Below are the code and all the weights of a small trained network. Each question names an input and a class and asks about switching units off, where a switched-off unit gives its printed mean instead of its output.

import numpy as np


def w(rows, s, z=0):
    codes = np.array(rows[::2]) - 128.0
    scale = np.full(codes.shape[1], s)
    scale[-1] = z or s
    return codes * scale


def f(y):
    return np.maximum(y, 0)


def log_softmax(a):
    a = a - a.max(-1, keepdims=True)
    return a - np.log(np.exp(a).sum(-1, keepdims=True))


def net(x, mask):
    res = np.array(x, float).reshape(1, 7) / 4 @ E
    y = f(res @ A[0][:, :-1].T + A[0][:, -1])
    res = res + np.where(mask, y, B[0][:, -1]) @ B[0][:, :-1]
    return log_softmax(res[-1] @ U[:, :-1].T + U[:, -1])


A, B = {}, {}
E = w([
[108,124,120,159,129,157,107,153,171,206,116,134],'x0',
[96,54,172,141,127,216,145,2,64,167,80,216],'x1',
[185,67,140,177,220,82,171,179,23,199,104,70],'x2',
[4,103,130,85,226,115,95,61,151,149,221,71],'x3',
[133,99,154,84,117,89,115,146,133,127,126,139],'x4',
[113,94,151,166,115,126,151,143,154,122,137,121],'x5',
[126,114,102,86,96,73,109,111,122,139,101,113],'x6',
],0.011)
A[0] = w([
[161,124,136,159,120,119,100,163,165,126,150,106,191],'neuron 1',
[175,88,105,140,212,121,153,137,83,143,83,97,88],'neuron 2',
[149,145,138,152,131,111,64,152,142,122,146,115,139],'neuron 3',
[180,77,149,136,176,110,163,148,73,188,121,85,64],'neuron 4',
[109,63,191,118,96,181,135,58,74,167,79,201,144],'neuron 5',
[3,96,137,66,236,119,113,49,132,160,233,36,100],'neuron 6',
[89,192,146,56,49,153,142,117,206,84,119,210,3],'neuron 7',
[229,150,109,158,48,150,169,190,103,118,52,203,85],'neuron 8',
[108,82,124,126,117,155,136,69,96,156,103,177,149],'neuron 9',
[104,161,96,114,26,174,112,95,219,81,200,187,65],'neuron 10',
[56,123,117,152,161,89,67,112,93,117,246,142,96],'neuron 11',
[139,138,147,187,176,91,130,144,95,154,114,115,65],'neuron 12',
[173,147,171,127,70,137,101,151,102,138,96,165,167],'neuron 13',
[103,65,141,135,124,166,157,35,93,167,95,186,169],'neuron 14',
[104,55,163,123,140,181,111,66,101,118,71,159,178],'neuron 15',
[121,229,96,155,127,72,97,255,159,103,165,51,172],'neuron 16',
[172,165,77,106,141,91,123,189,196,115,179,50,168],'neuron 17',
[173,85,107,173,191,78,173,180,28,189,153,109,64],'neuron 18',
[170,155,134,168,31,135,150,174,80,119,70,142,90],'neuron 19',
],0.0093,0.0039)
B[0] = w([
[120,123,134,108,142,161,147,145,135,63,144,130,155],'neuron 1',
[84,162,150,122,115,171,111,63,127,165,88,133,170],'neuron 2',
[156,90,140,130,130,112,114,142,80,141,156,112,149],'neuron 3',
[64,194,158,98,84,144,110,73,85,143,87,110,175],'neuron 4',
[177,93,104,77,159,194,157,125,118,106,220,92,207],'neuron 5',
[123,120,91,212,123,51,78,200,196,127,109,254,250],'neuron 6',
[101,165,164,97,100,130,99,92,154,164,95,121,194],'neuron 7',
[88,105,87,181,145,26,69,183,215,85,115,212,195],'neuron 8',
[165,120,96,122,138,171,193,146,121,130,175,64,180],'neuron 9',
[51,207,232,66,75,136,150,45,108,215,76,104,206],'neuron 10',
[83,103,135,196,146,119,113,175,138,137,156,173,185],'neuron 11',
[139,157,144,107,108,106,109,86,68,174,144,130,157],'neuron 12',
[145,156,89,149,151,103,84,173,165,110,104,140,163],'neuron 13',
[162,65,89,101,139,139,178,111,125,66,137,82,203],'neuron 14',
[166,90,113,103,155,156,165,153,116,111,115,81,191],'neuron 15',
[207,96,107,91,151,173,202,108,108,104,206,68,215],'neuron 16',
[186,68,120,86,162,206,180,157,115,104,147,70,197],'neuron 17',
[77,168,188,113,88,117,97,60,40,167,75,107,191],'neuron 18',
[102,116,138,202,170,98,85,170,174,111,162,194,175],'neuron 19',
],0.01,0.026)
U = w([
[224,70,120,76,175,156,185,150,121,70,210,86,184],'0',
[120,98,124,209,153,68,65,202,179,86,142,202,178],'1',
[79,157,247,81,74,127,108,73,100,150,98,112,2],'2',
],0.012,0.0019)

Each question gives the input, the list of numbers given to net, and the class t.
The units are the neurons (one row each of A and B). Each row of codes is followed by its name. A weight is (code - 128) times the scale printed after its matrix; where a second scale follows, it is the last column's (A, B and U).
mask holds one flag per neuron, in row order. A switched-off neuron (its flag False) gives its mean, the last column of its row in B, instead of its output. The means were averaged over made-up inputs and are rounded, as every weight is.
A unit's drop is (log p(t) with every unit on - log p(t) with that unit switched off) / (log p(t) with every unit on - log p(t) with every unit switched off).
The circuit of an input: a set's keep is (log p(t) with only the set's units on - log p(t) with every unit switched off) / (log p(t) with every unit on - log p(t) with every unit switched off). Starting from the 12 units with the biggest drops (on a tie, the unit counted first), units are removed one at a time, each time the one whose removal leaves the highest keep (on an exact tie, the one counted first), for as long as the keep stays at least 0.8.
units of the circuit, in order: the units of the circuit, biggest drop first
top k neurons: the k neurons with the biggest drops, biggest first
drop of u: that unit's drop, to one decimal
input [-2,6,-4,-6,-3,6,8], class 0: units of the circuit, in order	(neuron 5)
input [-5,-4,1,5,4,3,0], class 1: top 3 neurons	(neuron 6; neuron 5; neuron 14)
input [3,-3,0,4,-7,7,4], class 1: top 2 neurons	(neuron 6; neuron 5)
input [-7,0,5,-4,-8,4,-1], class 2: top 3 neurons	(neuron 6; neuron 18; neuron 4)
input [-5,-5,8,-8,6,-2,8], class 1: top 4 neurons	(neuron 8; neuron 19; neuron 10; neuron 13)
input [-3,-5,8,7,7,0,-4], class 2: top 2 neurons	(neuron 18; neuron 4)
input [-8,8,-8,-4,-5,-5,2], class 0: top 2 neurons	(neuron 5; neuron 14)
input [-1,-6,-4,7,-2,7,2], class 1: top 4 neurons	(neuron 6; neuron 11; neuron 5; neuron 14)
input [5,-8,-7,-3,8,-5,1], class 0: top 2 neurons	(neuron 16; neuron 17)
input [5,-5,-5,-5,-7,6,6], class 0: top 4 neurons	(neuron 16; neuron 6; neuron 17; neuron 18)
input [5,1,5,-6,1,-1,-6], class 1: top 2 neurons	(neuron 8; neuron 10)
input [-4,-4,4,5,5,5,-7], class 1: top 3 neurons	(neuron 6; neuron 5; neuron 10)
input [7,-7,8,2,3,1,-6], class 2: top 4 neurons	(neuron 18; neuron 4; neuron 2; neuron 5)
input [-4,4,-2,-7,7,7,-6], class 1: units of the circuit, in order	(neuron 8)
input [0,-4,-2,8,-8,-5,0], class 1: drop of neuron 6	1.7
input [2,0,8,-5,8,-5,-6], class 2: drop of neuron 18	0.3
input [2,-5,7,-4,-8,-4,4], class 2: drop of neuron 18	0.8
